Here is a tiny trained network, its code and every weight. The questions are about switching its units off for an input and a target symbol, where a switched-off unit gives its printed mean instead of its output.

import numpy as np


def w(rows, s, z=0):
    codes = np.array(rows[::2]) - 128.0
    scale = np.full(codes.shape[1], s)
    scale[-1] = z or s
    return codes * scale


def f(y):
    return np.maximum(y, 0)


def softmax(a):
    e = np.exp(a - a.max(-1, keepdims=True))
    return e / e.sum(-1, keepdims=True)


def log_softmax(a):
    a = a - a.max(-1, keepdims=True)
    return a - np.log(np.exp(a).sum(-1, keepdims=True))


def net(x, mask):
    ids = ['αβθστω'.index(c) for c in x.split()]
    T = len(ids)
    res = E[ids] + P[:T]
    r = res
    for j in range(3):
        rows = slice(2 * j, 2 * j + 2)
        q, k, v = (r @ M[0][rows].T for M in (Q, K, V))
        z = softmax(np.where(np.tri(T) > 0, q @ k.T / 2**0.5, -1e9)) @ v
        o = O[0][rows]
        res = res + np.where(mask[j], z, o[:, -1]) @ o[:, :-1]
    y = f(res @ A[0][:, :-1].T + A[0][:, -1])
    res = res + np.where(mask[3:11], y, B[0][:, -1]) @ B[0][:, :-1]
    return log_softmax(res[-1] @ U[:, :-1].T + U[:, -1])


Q, K, V, O, A, B = {}, {}, {}, {}, {}, {}
E = w([
[92,110,174,64,103,154,93,169],'α',
[114,101,5,145,126,132,120,85],'β',
[69,77,116,101,133,163,175,68],'θ',
[176,145,148,143,140,167,92,63],'σ',
[185,183,110,113,210,134,96,121],'τ',
[152,93,80,83,166,44,68,137],'ω',
],0.024)
P = w([
[95,221,67,66,32,64,207,138],'0',
[97,109,203,115,142,99,169,158],'1',
[94,96,169,88,160,114,145,162],'2',
[105,102,170,110,169,129,124,118],'3',
[108,111,171,103,180,135,106,92],'4',
[123,115,178,106,186,129,98,56],'5',
[109,123,149,100,193,128,73,45],'6',
[115,135,139,94,204,141,52,28],'7',
[121,142,129,99,205,129,25,19],'8',
[140,165,185,70,196,130,27,9],'9',
[154,149,145,93,168,135,2,84],'10',
],0.0078)
Q[0] = w([
[2,59,148,103,73,75,146,193],'H1',
[107,132,128,150,94,98,112,101],'H1',
[139,76,151,98,169,146,86,123],'H2',
[91,105,108,32,207,150,64,33],'H2',
[154,157,84,141,122,135,190,154],'H3',
[66,85,92,59,85,202,112,107],'H3',
],0.0097)
K[0] = w([
[75,120,130,144,91,145,246,147],'H1',
[155,140,146,143,156,165,137,131],'H1',
[102,161,118,111,96,132,162,138],'H2',
[139,211,95,79,69,114,132,127],'H2',
[143,144,144,139,90,136,104,158],'H3',
[110,155,134,94,152,117,54,76],'H3',
],0.014)
V[0] = w([
[143,99,65,139,111,60,106,140],'H1',
[125,118,86,138,234,133,121,106],'H1',
[174,147,79,223,18,217,161,85],'H2',
[86,101,85,103,48,72,134,235],'H2',
[166,173,103,86,254,102,163,150],'H3',
[118,71,106,56,173,68,164,99],'H3',
],0.0099)
O[0] = w([
[123,102,8,142,170,104,106,141,131],'H1',
[123,117,133,147,155,163,180,193,237],'H1',
[114,44,94,97,150,171,135,187,133],'H2',
[201,124,76,101,85,161,157,112,165],'H2',
[148,141,137,109,181,110,158,126,200],'H3',
[99,45,113,86,125,41,163,124,254],'H3',
],0.014,0.0099)
A[0] = w([
[95,196,144,165,112,254,79,186,4],'N1',
[145,145,177,55,169,81,160,203,106],'N2',
[42,148,156,198,182,97,102,131,189],'N3',
[169,192,107,149,70,63,122,66,72],'N4',
[83,109,148,79,39,90,154,142,187],'N5',
[43,123,133,193,85,157,175,64,2],'N6',
[166,124,112,115,152,83,124,123,92],'N7',
[138,90,67,113,70,94,194,177,195],'N8',
],0.0087,0.0026)
B[0] = w([
[161,56,155,109,126,101,22,212,138],'N1',
[86,192,72,112,97,100,128,70,241],'N2',
[108,111,175,98,46,248,139,92,191],'N3',
[49,129,224,2,184,141,102,161,190],'N4',
[103,53,41,103,163,66,89,108,196],'N5',
[160,37,83,122,83,143,207,159,149],'N6',
[167,104,136,170,69,171,113,102,196],'N7',
[99,178,170,166,154,213,199,89,253],'N8',
],0.0067,0.015)
U = w([
[57,152,162,134,142,103,110,156,12],'α',
[34,205,130,237,98,106,125,48,161],'β',
[97,132,159,148,87,84,207,166,50],'θ',
[161,120,183,175,86,126,107,87,253],'σ',
[96,198,210,145,208,52,205,192,109],'τ',
[125,111,141,189,220,2,133,109,170],'ω',
],0.0063,0.004)

Each question gives the input, a string of symbols that net reads in full, and the target symbol t.
The units are the heads (2 rows each of Q, K, V and O) and the neurons (one row each of A and B). Each row of codes is followed by its name. A weight is (code - 128) times the scale printed after its matrix; where a second scale follows, it is the last column's (O, A, B and U).
mask holds one flag per unit, heads first, then neurons. A switched-off unit (its flag False) gives its mean, the last column of its rows in O or B, instead of its output. The means were averaged over made-up inputs and are rounded, as every weight is.
A unit's drop is (log p(t) with every unit on - log p(t) with that unit switched off) / (log p(t) with every unit on - log p(t) with every unit switched off).
The circuit of an input: a set's keep is (log p(t) with only the set's units on - log p(t) with every unit switched off) / (log p(t) with every unit on - log p(t) with every unit switched off). Starting from all 11 units, units are removed one at a time, each time the one whose removal leaves the highest keep (on an exact tie, the one counted first), for as long as the keep stays at least 0.8.
circuit, biggest first: the units of the circuit, biggest drop first
unit that matters most: the unit with the biggest drop
top k neurons: the k neurons with the biggest drops, biggest first
which heads matter: for each layer, one digit per head in row order, 1 if its drop is at least 0.15 and else 0, layers parted by /
input τ τ α ω θ α α, target β: circuit, biggest first -> [H2; N2]
input α ω α, target ω: circuit, biggest first -> [N5; H3]
input σ ω θ θ τ θ θ β σ ω τ, target α: which heads matter -> 010
input τ α θ τ θ τ ω ω β ω, target β: circuit, biggest first -> [H2; N3; N2]
input ω β β θ σ σ, target τ: circuit, biggest first -> [N4; H2]
input σ σ θ β β, target α: circuit, biggest first -> [H2; H3]
input τ θ β σ θ α σ σ α, target σ: which heads matter -> 101
input τ α α, target β: circuit, biggest first -> [H2; H1]
input α σ β τ σ ω σ θ β, target σ: circuit, biggest first -> [H2]
input σ σ σ θ, target α: top 2 neurons -> [N1; N7]
input σ θ σ β θ θ σ β ω, target α: circuit, biggest first -> [H2; N3]
input ω α σ α τ β θ θ τ, target τ: top 3 neurons -> [N4; N3; N5]
input θ β θ σ β β θ ω ω τ σ, target ω: circuit, biggest first -> [N3; H1]
input α α θ τ β τ θ θ τ θ, target τ: circuit, biggest first -> [H3]
input θ α θ α θ α θ α, target ω: circuit, biggest first -> [N5; N3; H1; N8]
input α τ θ σ τ σ β β, target σ: circuit, biggest first -> [H2; N2]
input α θ α σ σ θ, target σ: circuit, biggest first -> [H2; H1]
input θ σ α θ, target σ: circuit, biggest first -> [H3; N2]
input α σ τ β α τ ω, target σ: top 2 neurons -> [N7; N5]
input θ α ω α σ ω ω ω β β, target ω: top 2 neurons -> [N3; N2]
input α β β θ τ β σ σ α α, target σ: top 2 neurons -> [N8; N2]
input α σ τ, target σ: which heads matter -> 011
input θ θ τ β θ ω θ ω τ θ, target ω: which heads matter -> 001
input σ α θ θ τ β τ β, target τ: which heads matter -> 101
input α θ α θ θ ω, target σ: top 2 neurons -> [N7; N8]
input ω τ β θ θ θ, target τ: top neuron -> [N4]
input τ ω α σ θ ω α ω θ θ, target ω: unit that matters most -> H3
